Below are the code and all the weights of a small trained network. Each question names an input and a class and asks about switching units off, where a switched-off unit gives its printed mean instead of its output.

import numpy as np


def w(rows, s, z=0):
    codes = np.array(rows[::2]) - 128.0
    scale = np.full(codes.shape[1], s)
    scale[-1] = z or s
    return codes * scale


def norm(h):
    return h / np.sqrt((h * h).mean(-1, keepdims=True) + 1e-5)


def f(y):
    return np.maximum(y, 0)


def log_softmax(a):
    a = a - a.max(-1, keepdims=True)
    return a - np.log(np.exp(a).sum(-1, keepdims=True))


def net(x, mask):
    res = np.array(x, float).reshape(1, 8) / 4 @ E
    u = 0
    for l in range(4):
        y = f(norm(res) @ A[l][:, :-1].T + A[l][:, -1])
        res = res + np.where(mask[u : u + 4], y, B[l][:, -1]) @ B[l][:, :-1]
        u += 4
    return log_softmax(norm(res)[-1] @ U[:, :-1].T + U[:, -1])


A, B = {}, {}
E = w([
[131,169,131,122,114,158,88,90],'x0',
[215,156,80,203,47,97,67,212],'x1',
[102,91,112,115,129,114,166,172],'x2',
[167,155,104,132,165,146,121,87],'x3',
[224,99,97,91,100,126,254,96],'x4',
[51,215,115,34,141,101,144,156],'x5',
[201,155,236,102,164,243,120,173],'x6',
[126,162,183,128,116,110,104,117],'x7',
],0.006)
A[0] = w([
[68,193,97,139,255,78,71,223,106],'0.n1',
[57,106,90,133,229,139,61,175,126],'0.n2',
[168,207,100,139,46,134,147,182,1],'0.n3',
[168,197,42,146,143,101,97,229,173],'0.n4',
],0.0057,0.00084)
B[0] = w([
[158,130,143,146,47,121,71,112,251],'0.n1',
[147,128,255,190,66,177,148,55,232],'0.n2',
[217,162,81,28,196,87,103,121,213],'0.n3',
[51,99,197,114,209,145,72,159,252],'0.n4',
],0.0092,0.0034)
A[1] = w([
[71,118,58,162,128,36,110,91,98],'1.n1',
[82,158,83,102,172,187,174,125,228],'1.n2',
[161,180,97,112,132,113,207,139,2],'1.n3',
[254,91,152,173,137,150,87,129,78],'1.n4',
],0.0068,0.00063)
B[1] = w([
[134,195,162,169,157,123,178,105,214],'1.n1',
[81,119,158,171,157,104,122,120,175],'1.n2',
[247,106,153,75,66,212,99,125,180],'1.n3',
[46,97,98,154,119,127,141,148,253],'1.n4',
],0.014,0.0048)
A[2] = w([
[145,193,128,108,117,112,104,80,246],'2.n1',
[140,144,153,126,147,193,137,191,33],'2.n2',
[191,134,45,180,145,77,43,254,190],'2.n3',
[92,110,199,83,168,121,155,82,32],'2.n4',
],0.0084,0.0011)
B[2] = w([
[158,99,81,154,187,179,133,246,214],'2.n1',
[56,232,96,165,199,93,207,140,189],'2.n2',
[91,97,152,48,161,95,108,13,254],'2.n3',
[83,75,2,72,155,79,58,80,235],'2.n4',
],0.0091,0.0049)
A[3] = w([
[107,79,64,183,30,109,103,72,209],'3.n1',
[163,211,208,90,155,47,119,211,130],'3.n2',
[15,254,203,189,246,148,167,211,254],'3.n3',
[215,109,36,3,41,180,168,98,142],'3.n4',
],0.0053,0.0035)
B[3] = w([
[176,137,97,59,64,145,109,250,205],'3.n1',
[59,23,80,117,165,171,124,133,162],'3.n2',
[203,149,82,137,113,112,223,155,255],'3.n3',
[109,220,255,125,91,223,99,151,191],'3.n4',
],0.009,0.007)
U = w([
[103,65,86,72,169,102,106,46,23],'0',
[183,158,254,177,27,187,137,125,254],'1',
[162,172,72,185,139,93,231,149,144],'2',
[136,80,39,127,105,150,145,182,122],'3',
],0.0087,0.0007)

Each question gives the input, the list of numbers given to net, and the class t.
The units are the neurons (one row each of A and B). Each row of codes is followed by its name. A weight is (code - 128) times the scale printed after its matrix; where a second scale follows, it is the last column's (A, B and U).
mask holds one flag per neuron, layer by layer. A switched-off neuron (its flag False) gives its mean, the last column of its row in B, instead of its output. The means were averaged over made-up inputs and are rounded, as every weight is.
A unit's drop is (log p(t) with every unit on - log p(t) with that unit switched off) / (log p(t) with every unit on - log p(t) with every unit switched off).
The circuit of an input: a set's keep is (log p(t) with only the set's units on - log p(t) with every unit switched off) / (log p(t) with every unit on - log p(t) with every unit switched off). Starting from the 12 units with the biggest drops (on a tie, the unit counted first), units are removed one at a time, each time the one whose removal leaves the highest keep (on an exact tie, the one counted first), for as long as the keep stays at least 0.8.
units of the circuit, in order: the units of the circuit, biggest drop first
k most important neurons: the k neurons with the biggest drops, biggest first
k most important neurons of layer l: the k neurons of layer l with the biggest drops, biggest first
input [3,1,-8,4,-2,-7,3,-5], class 3: units of the circuit, in order	1.n4, 3.n1
input [6,-1,5,-6,3,-1,0,-1], class 1: units of the circuit, in order	0.n4, 3.n4
input [3,-2,-5,-2,0,-8,-3,0], class 3: most important neuron	3.n1
input [8,7,-4,-3,6,-2,0,-6], class 0: units of the circuit, in order	2.n3, 0.n3
input [-6,2,4,3,-4,-7,7,0], class 2: units of the circuit, in order	2.n2, 3.n3
input [-5,-3,-1,-6,-2,1,8,-8], class 2: units of the circuit, in order	2.n2, 3.n3
input [-2,-1,-7,5,1,-2,0,7], class 3: units of the circuit, in order	1.n1, 2.n3, 1.n4
input [1,-2,0,-7,-6,4,-6,1], class 1: 2 most important neurons of layer 0	0.n2, 0.n1
input [-6,8,5,-7,-7,-8,3,5], class 0: units of the circuit, in order	2.n3, 3.n4
input [-7,1,4,5,7,1,6,1], class 1: 3 most important neurons	1.n3, 3.n4, 0.n4
input [-1,3,-3,7,-5,0,-8,7], class 2: 2 most important neurons	1.n1, 3.n3
input [5,-4,-5,5,7,-2,-4,-7], class 1: 3 most important neurons	3.n4, 1.n3, 0.n4
input [8,5,-4,-2,-3,1,7,4], class 2: 2 most important neurons of layer 2	2.n2, 2.n4
input [-7,7,-6,-5,-7,2,6,-5], class 0: 4 most important neurons	2.n3, 0.n3, 1.n1, 3.n4
input [-2,5,-4,0,-7,6,-6,3], class 1: units of the circuit, in order	0.n2
input [-5,7,6,6,7,-1,0,5], class 0: 4 most important neurons	2.n3, 0.n4, 1.n4, 0.n2
input [-2,4,4,5,3,2,0,7], class 0: 2 most important neurons	0.n4, 2.n3
input [5,-2,-3,-7,-6,7,-7,-2], class 2: units of the circuit, in order	1.n1, 3.n3
input [-1,-2,3,7,4,-1,0,-1], class 1: units of the circuit, in order	1.n3, 3.n4
input [8,6,6,-2,-4,2,-5,0], class 0: units of the circuit, in order	2.n3
input [-6,5,6,4,-1,-3,5,-8], class 0: 2 most important neurons of layer 2	2.n3, 2.n1
input [-6,8,-6,5,7,6,2,-7], class 0: units of the circuit, in order	0.n4, 2.n3
input [-4,-2,6,-8,5,4,-3,-6], class 1: 4 most important neurons	1.n3, 0.n4, 3.n4, 1.n4
input [-4,2,-2,-6,-4,-1,8,-2], class 2: 2 most important neurons	2.n2, 3.n3
input [7,7,4,1,-1,-5,8,5], class 2: 4 most important neurons	2.n2, 3.n3, 2.n4, 0.n1
input [-4,-4,-2,-3,-8,5,-4,2], class 1: 2 most important neurons	0.n2, 0.n1
input [2,4,4,-1,3,-8,7,-6], class 3: units of the circuit, in order	1.n4
input [3,8,3,-7,-7,-1,-1,-5], class 0: 3 most important neurons	2.n3, 0.n3, 3.n4
input [-4,1,-3,-7,-5,-2,0,-3], class 1: 2 most important neurons	0.n2, 2.n4
input [6,-6,8,-2,-3,-7,8,-2], class 2: 3 most important neurons	2.n2, 3.n3, 2.n3
